Below is a small trained network, with its code and all its weights. Each question gives an input and a class and asks what happens when units are switched off, that is, made to give their printed mean instead of their output.

import numpy as np


def w(rows, s, z=0):
    codes = np.array(rows[::2]) - 128.0
    scale = np.full(codes.shape[1], s)
    scale[-1] = z or s
    return codes * scale


def f(y):
    return y / 2 * (1 + np.tanh(0.7978845608 * (y + 0.044715 * y**3)))


def log_softmax(a):
    a = a - a.max(-1, keepdims=True)
    return a - np.log(np.exp(a).sum(-1, keepdims=True))


def net(x, mask):
    res = np.array(x, float).reshape(1, 4) / 4 @ E
    y = f(res @ A[0][:, :-1].T + A[0][:, -1])
    res = res + np.where(mask, y, B[0][:, -1]) @ B[0][:, :-1]
    return log_softmax(res[-1] @ U[:, :-1].T + U[:, -1])


A, B = {}, {}
E = w([
[96,91,208,119,155,110,77,136,106,167,148,26],'x0',
[100,78,168,96,96,175,83,217,255,75,94,105],'x1',
[231,48,42,162,204,138,66,209,117,204,163,151],'x2',
[189,221,150,185,45,58,117,154,128,91,249,93],'x3',
],0.0089)
A[0] = w([
[111,209,166,173,124,94,171,56,171,145,191,130,126],'N1',
[85,115,120,174,125,169,78,147,128,183,128,83,121],'N2',
[135,110,100,126,201,185,116,200,173,165,120,146,79],'N3',
[88,132,154,135,137,243,117,92,175,103,66,118,23],'N4',
[115,69,110,167,158,145,98,122,224,179,105,165,68],'N5',
[96,121,126,97,168,147,136,54,87,176,23,160,97],'N6',
[205,162,147,165,100,105,121,164,165,135,154,111,63],'N7',
[180,76,137,151,144,142,95,180,128,179,109,150,143],'N8',
[135,142,87,160,92,76,130,69,91,85,118,98,130],'N9',
[80,161,157,106,147,181,121,98,162,56,114,126,237],'N10',
[140,129,113,180,185,205,140,68,2,149,157,143,35],'N11',
[178,123,68,201,198,133,67,177,105,165,182,143,30],'N12',
[171,103,117,142,64,124,192,204,134,117,197,97,2],'N13',
],0.0086,0.0052)
B[0] = w([
[158,126,128,168,134,95,130,131,85,165,180,128,242],'N1',
[152,138,136,140,138,148,115,102,115,87,74,111,170],'N2',
[160,159,254,84,133,121,100,159,75,169,152,222,209],'N3',
[114,142,178,77,105,103,176,200,60,82,89,142,203],'N4',
[143,151,133,125,114,58,165,148,96,155,151,196,192],'N5',
[108,108,84,184,99,124,90,52,208,130,91,53,247],'N6',
[87,71,121,107,146,166,121,97,184,123,83,117,198],'N7',
[123,159,174,86,82,149,142,132,118,142,133,186,213],'N8',
[112,136,119,147,107,85,92,128,113,203,153,189,198],'N9',
[120,106,63,139,127,131,90,83,166,118,145,59,254],'N10',
[151,109,157,113,83,152,187,92,231,34,84,122,216],'N11',
[98,93,88,156,129,128,76,27,187,38,94,69,235],'N12',
[104,119,140,103,150,178,152,124,136,105,79,116,176],'N13',
],0.0094,0.0086)
U = w([
[114,111,88,190,155,122,86,108,187,126,112,109,252],'0',
[142,95,121,102,148,163,124,119,170,99,68,129,31],'1',
[164,171,152,135,147,97,124,143,2,195,138,165,12],'2',
],0.013,0.0003)

Each question gives the input, the list of numbers given to net, and the class t.
The units are the neurons (one row each of A and B). Each row of codes is followed by its name. A weight is (code - 128) times the scale printed after its matrix; where a second scale follows, it is the last column's (A, B and U).
mask holds one flag per neuron, in row order. A switched-off neuron (its flag False) gives its mean, the last column of its row in B, instead of its output. The means were averaged over made-up inputs and are rounded, as every weight is.
A unit's drop is (log p(t) with every unit on - log p(t) with that unit switched off) / (log p(t) with every unit on - log p(t) with every unit switched off).
The circuit of an input: a set's keep is (log p(t) with only the set's units on - log p(t) with every unit switched off) / (log p(t) with every unit on - log p(t) with every unit switched off). Starting from the 12 units with the biggest drops (on a tie, the unit counted first), units are removed one at a time, each time the one whose removal leaves the highest keep (on an exact tie, the one counted first), for as long as the keep stays at least 0.8.
circuit, biggest first: the units of the circuit, biggest drop first
k most important neurons: the k neurons with the biggest drops, biggest first
drop when u is switched off: that unit's drop, to one decimal
input [6,4,2,8], class 1: circuit, biggest first => N13, N6
input [-3,-3,-8,1], class 2: circuit, biggest first => N1
input [-1,1,5,-7], class 2: 2 most important neurons => N3, N5
input [1,5,2,5], class 1: circuit, biggest first => N6, N13
input [-1,-1,-6,4], class 2: 3 most important neurons => N6, N12, N1
input [-5,-1,-2,-6], class 0: 2 most important neurons => N6, N8
input [7,-6,8,-2], class 1: 2 most important neurons => N11, N8
input [-2,1,7,-5], class 2: 2 most important neurons => N3, N5
input [3,-4,-6,-7], class 0: 2 most important neurons => N6, N10
input [1,-6,8,7], class 0: drop when N12 is switched off => 0.5
input [8,-6,5,-6], class 1: drop when N3 is switched off => 0.1
input [-6,5,8,7], class 1: drop when N13 is switched off => 0.1
